Each row of numbers stands for one node and depends on some of the facts below. Use the named rows to name the rest.

Known rows:
q432:  -3   5  59  19   6 -15  -8  17  41 -14  -6  22  35  11  16 -17  13 -14 -10   7   3  13 -24  29  -8 -20 -18  12   0 -16  21   3   9 -38   8  15  16  -5  -6
q438:  -8 -19  38  12  14 -13  -5 -10  19 -10   2  -4  -5  -6  11  15  10  -9   0   0  12   5  -7  -7 -14   7  -9  22  13 -27  -3  17 -11  -2   1  13 -10 -14  -8
q119:  -1 -19   7   4  10  -6  -5 -20  13  -7  12 -10 -17   4   8  12  11 -13  -1   5  17   5  -1 -15 -12  10  -5  13  23 -18  -5   8 -21   2  -1  13  -8 -16  -8
q763:  11   2 -14  -7  -8   5   1  26  15  11 -22  31  36  -4  -3  -9   1  -5  -5   1 -11   4 -29  42 -29   1   0   4 -14  25   8  -6  15 -50   2  -6  27  16  -7
q231:  10  40  18   3  -3  -9   5   6 -14   0  -8  22  14   1  -5  17   9   5  18  -9  -8  -7  17 -13  -6  -5  -2  12  -4 -18 -46   2   4  -8   0   9 -30   6  -6
q679:  16  36 -34  -8  -9   4  -1  13   4 -14   3   5 -23  -3  -5  -1  13  17  17   3 -19   9  32 -19  -9  -9 -14  -9   6 -18 -54  -6 -14  24  -3   1 -38   9 -12
q305:  -6 -21  30  13  13 -12  -4 -11  18 -10   1  -7 -10  -6  12  18  10  -6   0   1  11   6  -7  -4 -16  12  -8  20  17 -22  -5  15 -12   1  -2  13 -12 -15 -10
q899:  -2   1   9  15  -4   6  -7   0  24  -3   5   1   0  28  20 -15   9 -10  -8   4   1  22 -16  16  -4 -23  -7   6  13  14  16  -8  -8   2   1  17  20 -14  -7
q448:  -9   2 -73 -13   5  17  10   5 -16  19  -9   7  37  17  -2  -1  -8 -31  -8   5 -14   5 -14  31 -19  -7  -2 -19 -11  57  19  -5   2  -2   4  -2  22  10  -2
q513: -10 -53  -6  16  15 -22  12 -17 -28  -4   0  -5  19  -1  10  -3   5  27 -11   0   3 -15   9  -2  -4  15   3   6 -17  34 -18  -6  -2   4   2   0 -19  -4  15
q63:  -5  55  53  11 -34 -19  -3  11   8  -4   0 -18 -16   8 -18   9 -24   6  -4  22  17  16   0  15  31   5  15 -26  -1 -23  42 -13  33  12  -7   0  25  22  21
q428: -13 -46  26  14  -6 -30  -1  12 -24  -9   3 -27 -29 -21  -4   2   0  47  -9   8   6   8  16 -13  -3  25   6   4 -19  15 -20   1   7  27   1  -3  -9  -1  20
q972: -12 -19   7  11  19  -6   2 -24   5  -7   5 -11   1   6  12  20   7 -20  -3   3   9   3  -2  -5 -13   7  -8  12  18  -5  -2  15 -18  13  -1  15 -15 -16  -9
q391:   1  39  24  -5  10  -8   0  14 -14  -3   3  14  14  -2  -7  -2   7  -8  20 -10  -4  -8  26 -32   8 -18 -12   6  -8 -36 -34  12   3   0  10   5 -23   2   0
q633:  -2  17  19   5   2  -4   4 -16  16 -14  -6 -14 -28 -11  -5   6 -16   8   6   0   7 -10   4 -10  28  10   7  -4  11 -37   7  -1   1  17 -16  -9 -15  13   0
q147:  -2  14  16   5   5  -3   7 -23  14 -11  -6  -9 -16  -4  -3   8 -16   5   5  -3   4 -16   1  -6  28   9   7  -3  12 -32   7  -5   1  12 -16  -9 -16  13  -1
q504:   1 -21 -38 -21   7  10   0   4 -10  14  -7  -2 -11 -22 -12  14  -3 -11   5  -6  -1  -5  -7  -7 -23  21   5   6  -2   5  -8  16  -5  -9   1 -10   3   2  -7

Facts:
q184 plodi [q832, q451, q164]
q952 plodi [q438, q319]
q310 plodi [q832, q845]
q790 plodi [q231, q970, q513]
q323 plodi [q104, q688, q411]
q685 plodi [q228, q428]
q877 plodi [q625, q566]
q646 plodi [q700, q820]
q533 plodi [q109, q119, q212]
q193 plodi [q294, q229]
q183 plodi [q196, q326, q688]
q394 plodi [q462, q391, q235]
q403 plodi [q695]
q377 plodi [q540, q126]
q816 plodi [q571, q167, q12]
q84 plodi [q109, q717, q688]
q279 plodi [q150, q822, q571, q548, q288]
q859 plodi [q590, q147, q226, q745]
q14 plodi [q399, q679, q341]
q200 plodi [q451, q365]
q356 plodi [q230, q688]
q170 plodi [q842, q288, q151]
q432 plodi [q150, q786, q606, q438]
q108 plodi [q845, q818]
q597 plodi [q540, q104, q428]
q71 plodi [q700, q222, q679]
q244 plodi [q294]
q41 plodi [q536]
q487 plodi [q150, q590, q305]
q991 plodi [q149, q858, q87, q618]
q475 plodi [q147, q618, q914]
q211 plodi [q786, q391]
q899 plodi [q196, q226]
q425 plodi [q229, q891, q865]
q638 plodi [q948, q536, q607]
q582 plodi [q397]
q351 plodi [q134, q513]
q405 plodi [q786, q462, q842, q205, q77]
q85 plodi [q462]
q555 plodi [q926, q679, q154]
q223 plodi [q717]
q447 plodi [q604, q134, q802]
q110 plodi [q222, q119, q451]
q962 plodi [q504, q566]
q763 plodi [q150, q231, q233]
q448 plodi [q809, q629]
q627 plodi [q905, q972]
q128 plodi [q571, q156]
q63 plodi [q845, q428, q472]
q11 plodi [q990, q540]
q248 plodi [q590, q679, q633, q428, q21]
q572 plodi [q809, q618, q972]
q68 plodi [q809, q228, q126, q513]
[q184, q228, q745, q679, q319, q790, q822, q391, q816, q14, q356, q818, q108, q970, q41, q487, q842, q231, q688, q223, q451, q68] bako 216
[q952, q428, q877, q533, q233, q513, q948, q604, q200, q134, q341, q597, q211, q590, q809, q85, q150, q695, q128, q11, q222, q572] bako 775
[q310, q438, q365, q104, q149, q77, q305, q607, q472, q167, q700, q119, q317, q432, q126, q832, q475, q899, q425, q638, q787, q21, q914, q164, q212, q351, q447, q248, q972] bako 334
[q156, q154, q323, q462, q183, q377, q633, q279, q786, q71, q717, q891, q244, q991, q566, q397, q147, q229, q411, q582, q226, q618, q405, q87, q110, q858, q591, q63] bako 589
[q905, q12, q685, q571, q646, q235, q193, q394, q403, q109, q990, q288, q865, q548, q84, q625, q926, q859, q294, q205, q170, q399, q540, q802, q326, q606, q504, q230, q196, q676, q555, q151, q820, q845, q962, q763, q448, q627, q629, q536] bako 809

Rows to name:
No name comes twice in this set of rows, the named rows included.
 12  43  60  17 -15  -6   3   3  41 -13 -19  26  27   6   6 -11 -10  14  -4   1  -3  -9 -22  41  25 -12   5  -4  -1 -26  28 -22  28 -40 -12  -5  11  23   1 : q279
  8  -3 -86 -23 -11  27  -5  26  17   3  -2   1 -11  -2  -4 -23   3  -2  -6  13 -22  22  -8  25 -24  -5 -10 -27  -2  32   7 -11 -11   8   0 -14  19  12 -12 : q555
 -7  16  39   4  18 -11   4  -8  19 -16  -6  -4  -2 -14  -4  -8 -14  -3   6  -4   9 -18   1 -15  38  -1  -3   2   2 -58  14   9   9  -1  -7 -11  -8  11   3 : q786
 -7  18  -4   6  12  -1  13 -32   6  -9  -6 -10  -1   4  -1  12 -17  -6   3  -1   5 -20   3  -3  28   6   6  -7  11 -21  11  -5  -2  16 -15  -6 -20  12   0 : q618
 12  48  73   1 -21  32  -6 -14  18  -3  10   3  10   0   8  20 -14   8  -9 -12 -18  -6  -4  36  40 -32  10 -39   7   2  79 -14  23  13  -6 -11   0 -17   1 : q244
  0  13  12   2   5  -1   5 -18  18 -14  -4 -13 -26  -8  -3   3 -14   8   6   0   4 -12   4 -10  30   7   5  -6  13 -39   6  -3  -3  17 -16 -10 -17  13  -2 : q154
-21 -18  19  14  18 -14   0 -13   2  -7   1 -21  -7   1  10  27   3 -16  -2   1   8  12  -2  -6 -14   8  -7  14  13  -5   0  19 -12  28  -1  15 -14 -15  -6 : q126
-23  47  24  18  -8  -2   6   7   5  -8 -13 -23   2  15   1   0 -29  -2  -5   3  -8  15  -2  26  36 -20   5 -26  -6   7  43  -9  22  47 -11  -2  11  16  10 : q377
-10   2  -2  14   5   2   1 -12  18  -4   6   2  25  33  20  -3   8 -25 -13  10   0  15 -13  28  -8 -20 -13  -7  11  24  24  -7  -9   7   2  18   9 -10  -6 : q475
  4 -22 -28 -21   5  13  -1   5 -10  13  -5  -2  -9 -26 -10  20  -3  -9   4  -8  -3  -4  -7  -6 -22  19   6   6  -1   7  -2  19  -4  -7   1 -11   1  -5  -7 : q865
  2   1 -28 -15  -4  15  -3  24   5  13  -8  16  26  -2  -6 -14  -2 -16  -5   2  -9   6 -18  22 -15  -7  -4  -7 -13  21  20   1  10 -27   7  -7  30   6  -2 : q170
 13  58  -1   3 -23  17  -2  17 -11  10   4  25  13  39   6 -28   8   0  13  -9 -13   7  11  -6  16 -41   0  -2  -4  13 -20 -21   6  -1   5  12  12   4   0 : q223
 25  69  -4  -9 -36  -1  -1   5 -12  10  22  31  28  34 -13  -3  13 -14   5  17   7  -1  20  -2   6 -17   2 -21   0  -4  -9 -26  10 -34  13  15   8  10  11 : q184
  1  18  31   4   1   1   4 -22  11 -10  -2 -11 -19 -11  -4  14 -14   7   5  -6   5 -16   3  -8  31   7   9  -5  12 -33  17   0   4  10 -14 -10 -15   6   0 : q891

Now the same nodes, written a new way:
Some rows with their names:
q156:   7   6 -16 -14  14  -3  -8  -9  17 -38  -4   6   3   7  21  -9  -3  49  -7  -4 -28  -4   7  -2  -3 -30
q786:   4  10 -15 -11   8  -3  -5 -15  16 -37  -1  17   6   7  21 -12  -3  36 -12  -5 -32   0   7  -6   1 -31
q167:  16 -15   8  17  -7  -1  32  13 -22   5  -4  14   0   8   7   6   2  10   6   5   3  16  -5 -15  13   5
q688: -22  -5  -5 -15  -6  22 -32  23 -33 -33   2 -19   3  -1   0   4 -13  -3   1   6  14  -2   6  11  10  44
q77:  14 -13  10  16  -9   0  33  12 -22   5  -3  16   3   8   6   4   0   6   5   5  -2  16  -4 -15  14   5
q147:   7   8 -16 -15  15  -4 -10  -8  16 -35  -5   4   3   7  21  -7  -6  47  -7  -5 -27  -4   8  -4  -2 -33
q71:   2  14 -28   9  19  -9 -15   0  19 -24  -2  -8 -16   3  21 -13 -14  47 -19   2 -25 -10   8 -12  -1 -33
q571: -12  -3 -24  14   5  -3  23 -14  19  -4   7 -12  -2   1 -21  13  15 -35   0  -9   5 -11  -3  19 -10 -12
q212:  15 -14  11  17  -6  -1  31  15 -21   4  -5  11   3   8   6   6   0   9   6   5   4  15  -4 -15  14   1
q952:  15  14  19  -5  -3  11 -44 -15  12  34 -10  25   9 -14   7 -14  -2  -8   1   6  19  11  -5 -10 -13  24
q323:  11  14 -10 -19  22  -3  -6  -2  20 -34  -4  16  28   7  22  -6  -2  37  -3   9 -18  -8  19   0  -3 -11
q540:  -9  -3 -20   6   1  -8  28  -3  15  18  15   1  12   2 -22  10  11 -35  16 -12   4 -13   3  20 -10  -1
q629: -14  -3 -11   8   1  -5  27  -8  16  13   6 -16   5   3 -21  14  11 -35   4 -12   5 -11  -1  19  -9 -24
q294:   0   4 -13   9   5  -7  28 -20   6   1  11 -16   0  -2 -23  10   9 -30  14  -3   7  -7   0  21 -10 -23
q150:  12   9  -5   1  -1  22 -44 -12  14  15 -10  29   4 -13   2 -12   2  -4   1  -3  19  12  -5  -7 -13  22
q200:  16  13  39  -8  -5   8 -43  -8  14  31 -10  -3  -1 -14   4 -14  -7  -1  -4   8  21   6  -4 -14 -12   4
q391: -26  -8   5 -10 -14  10 -32  20 -34 -31   8 -17 -20  -4  -7  -7 -14  -8  -7   0  -8   3  -1   1  13  36

Name these rows:
No name comes twice in this set of rows, the named rows included.
 16  13  17 -18  -4   0 -42  -5   6  46  -9  31  20 -15   2 -15  -5  -5  17   4  19   7  -3  -8 -13  33 : q11
 13  -7   1  17  -6   0  27  -6 -14  12  -4  26  -7   6  17   2  12 -12  -9   9 -10  17  -6 -15  15  31 : q432
-14   6 -24  14   8  -7  19 -13  19  21   6 -14  -5  -3 -17  12  14 -36  -7   0   6 -13  -1  19  -9  -5 : q859
-26 -11   0 -10 -14  11 -34  20 -34 -30   7 -19 -20  -4  -7  -5 -13   1  -5   0  -3   1  -1   3  12  37 : q842
-25  -8  -4  -7 -10  10 -41  16 -34 -28   3 -20 -25 -10   3  -4  -9   2 -10   7   2  -1  -3   3  13  46 : q816
 15   6   8 -20  12  -9  -5  -5  20 -39   6   8  -4   4  19 -16   3  52   2   7 -26 -12   9 -11  -3  10 : q63
 14 -15  20  14  -7  -2  31  13 -24  25  -7   8   1   8   9   9   0   2   7   4   2  15  -4 -16  15 -10 : q972
-30  -8 -27   9 -11   4 -37  23 -33 -26   9 -22 -26  -8  -9  -8 -16   8 -14  -5   5  -6  -2  -2  12  34 : q679
-25 -13  22 -33 -12  -2 -42  18 -35  27  -3 -20 -24  -8   5   3 -12 -14   2   6  -2  -5   1   0  14  38 : q68
-15   3 -23  13   8  -4  14 -20  21  16   5 -10  -8  -4 -15  13  18 -38  -9   1   1 -11  -3  18  -8   6 : q763
 10  14 -10 -17  22  -1  -8  -4  20 -34  -6  10  28   7  23  -4  -1  35  -7   8 -17  -6  18   0  -3 -19 : q183

The same nodes again, as new rows of numbers:
Named rows:
q351:  28  18   9 -13  18 -22  -3 -19   0   5  20 -16 -37  16   5  22  16 -18 -46  20 -47 -32 -43  -9 -47   9 -15   5   7 -17  -5 -10 -20   3
q447:  25  17  20  -9  15 -30 -13 -11  -6  11  15 -19 -34  17   8  20  23 -22 -45  16 -44 -31 -29  -2 -40   5 -10   2   9 -21 -16  -8 -15   6
q403:   9  13  -7 -31  19 -15   0   4  30   1  -7 -17  -6 -39  -7  16 -25 -17  20  -8  -5  -3  11   2 -30 -38  18   8 -37 -19  18  20  11   2
q211: -27 -15 -14 -15  55 -11 -51 -43  36  38 -15 -14  -8  -8  44  21 -13  -8 -12 -35 -16 -50  34  12  25  16 -25   8 -10  25 -29  12 -33  32
q448:  11  10 -18 -40  14  -2  21 -13  39   7   4 -23  -9 -33  11  16 -30 -14   5 -17 -15 -21  -9 -36 -53 -24  16  17 -45 -35  30   9  10   9
q555:  14  16 -24 -27  21 -13  10  14  20  31 -14 -11   9 -26  19   3 -25   2  12 -59   2 -16   4  26 -51 -50  18   8 -27 -13  33  32  25 -15
q235:  22   6  -4 -61  37  13 -14  -2  31 -23 -23 -33  -6 -35  -3  24 -49  -8  37 -11  -1   8  15   6   0 -16   6  -1 -24  -6   7  25 -14  11
q167:  31   0  -4  12  18 -13 -45  -3 -10 -13  13  -4 -21  21 -45  23  23 -14 -34  34 -29 -15 -26  19  -9  16 -22  -7  10  -7  17  12 -18  -9
q462:  11 -30  46 -38  61   4 -27  38  26 -17 -31  27  17  14  23  18 -16  17  41   3 -14  19   8  -1  55  48   2 -30   4  -5 -14  -7 -20  22
q745:   3 -15  16  -4 -15  32 -12  -3  -6  15  35  13  43 -21 -30  -6 -35  12  -1 -35 -22 -46 -28 -13  56  10   3 -12  -9  31   4  31  24  -6
q365:  26   8  41  13  38 -17 -43   0 -19 -21 -10 -37 -18  11 -33 -12   5  -9 -30   9 -34 -10 -17  13 -12  12 -15   7  20 -22  16  -2 -30 -19
q540:   0  26  -2 -60  23  21  16 -25  24 -31  10 -15  -3 -26  -3  -9 -32  -4  37  13  -2  33 -23   3 -17 -20  18  18 -22  31  44   9   8  15
q891: -10 -12  39   0  29 -29   3  33  10  -9 -19  67   6   9  -2   8   1  -5  -1   2 -10  25  -8   7  43  32  42 -22  -4  -5  -7  -1   2  25
q154: -11 -17  34  -3  45 -10   1  42   5  11 -18  53  27  26  19  -8  -1  23  20 -33 -11  18 -11  18  21  22  23 -12   1  -2  26   1  23   2
q845:  14   9   7 -37  42  11   0 -17  30 -21  -3 -24  -6 -19 -13 -22 -37  -2  38 -15  -4  36 -10  13 -19 -26  18  20 -15   8  50  10  10  -7
q679:  12 -13  30  10  -1  33 -12  14 -11   6  36  10  36  -1 -26 -32 -47   7   1 -65 -16  -1 -33  21  61  -8  17  -3  22  54   7  43  26 -20
q222: -38 -14   6  29  63  -8 -52 -41   9  10 -14  -6   8  -5 -10 -43 -12  -7 -17 -46  -2  -3  19  24  38  10  -7  34   1  44  30  13  -8   9

Rows to name:
No name comes twice in this set of rows, the named rows included.
 21  11  21  11  29   3 -33  15 -34 -19 -14 -22  -2  31 -20  -4   5  -1 -36 -30 -23   4 -28  28 -14   7 -15   3  28  -1  23  12 -27 -22 : q700
-20   3  52 -29  29 -14  -4  24  10  -1   0  45  26  -5   4 -10  15  25  37  34 -29  -3  -9   1  32  31  12 -22 -19   6  24 -27  13  27 : q411
-46  -4 -21  21  45   4 -33 -32   6  16 -13  11  14   4  12 -25  -8  -8 -29 -51   0 -10  13  22  29  12  -6  31  -5  59  25  20 -20  22 : q341
 10  27  -8 -51  21   1  22 -19  35  13  15 -19  -4 -24  26   5 -26  -3  26 -20 -20 -12 -16  -1 -60 -38  14  22 -25  -2  35  10  28   5 : q685
  3 -37  23   0  38 -31 -24  25  27   4  -1  53   6  15 -17   8  14  11  26  34 -18   7 -13  -2  25  33  14 -17 -15 -16  27  -3  29   9 : q156
 23 -23  35  -8  -4  16 -25  -8  17   8  39   2  12 -16 -26   2 -41  -2   8 -18 -29 -32 -22  -4  61   8   5 -15   3  34 -35  35  10   0 : q319
  9  -6  41   6 -17  -8 -12   1   5  22  30   5   5 -37 -16   0 -36 -16 -15 -24 -32 -45 -16  -9  42  -7  21 -11  -5   8 -42  30  16   7 : q41
-32 -34 -47   6  50  14 -58 -52  33   2   6  12  -1  21 -17   2  -2  -4  -2  13  -2 -11   3  11  50  31 -30  20  -8  64  34  27  -9  22 : q150
 11 -10  46 -15   1  28   8 -35   9   1  61   4  10  -6  -7 -22 -45  -2   2 -15 -40 -18 -48 -28  41  12  10   1   8  48  -9  19  23   9 : q228
-22  -6  65 -21  29 -23 -22  31   3 -14 -13  36  27 -10 -14 -19  11  20  35  37 -28   7  -3  -1  43  37  18 -22 -18  -9  20 -23   0  20 : q717

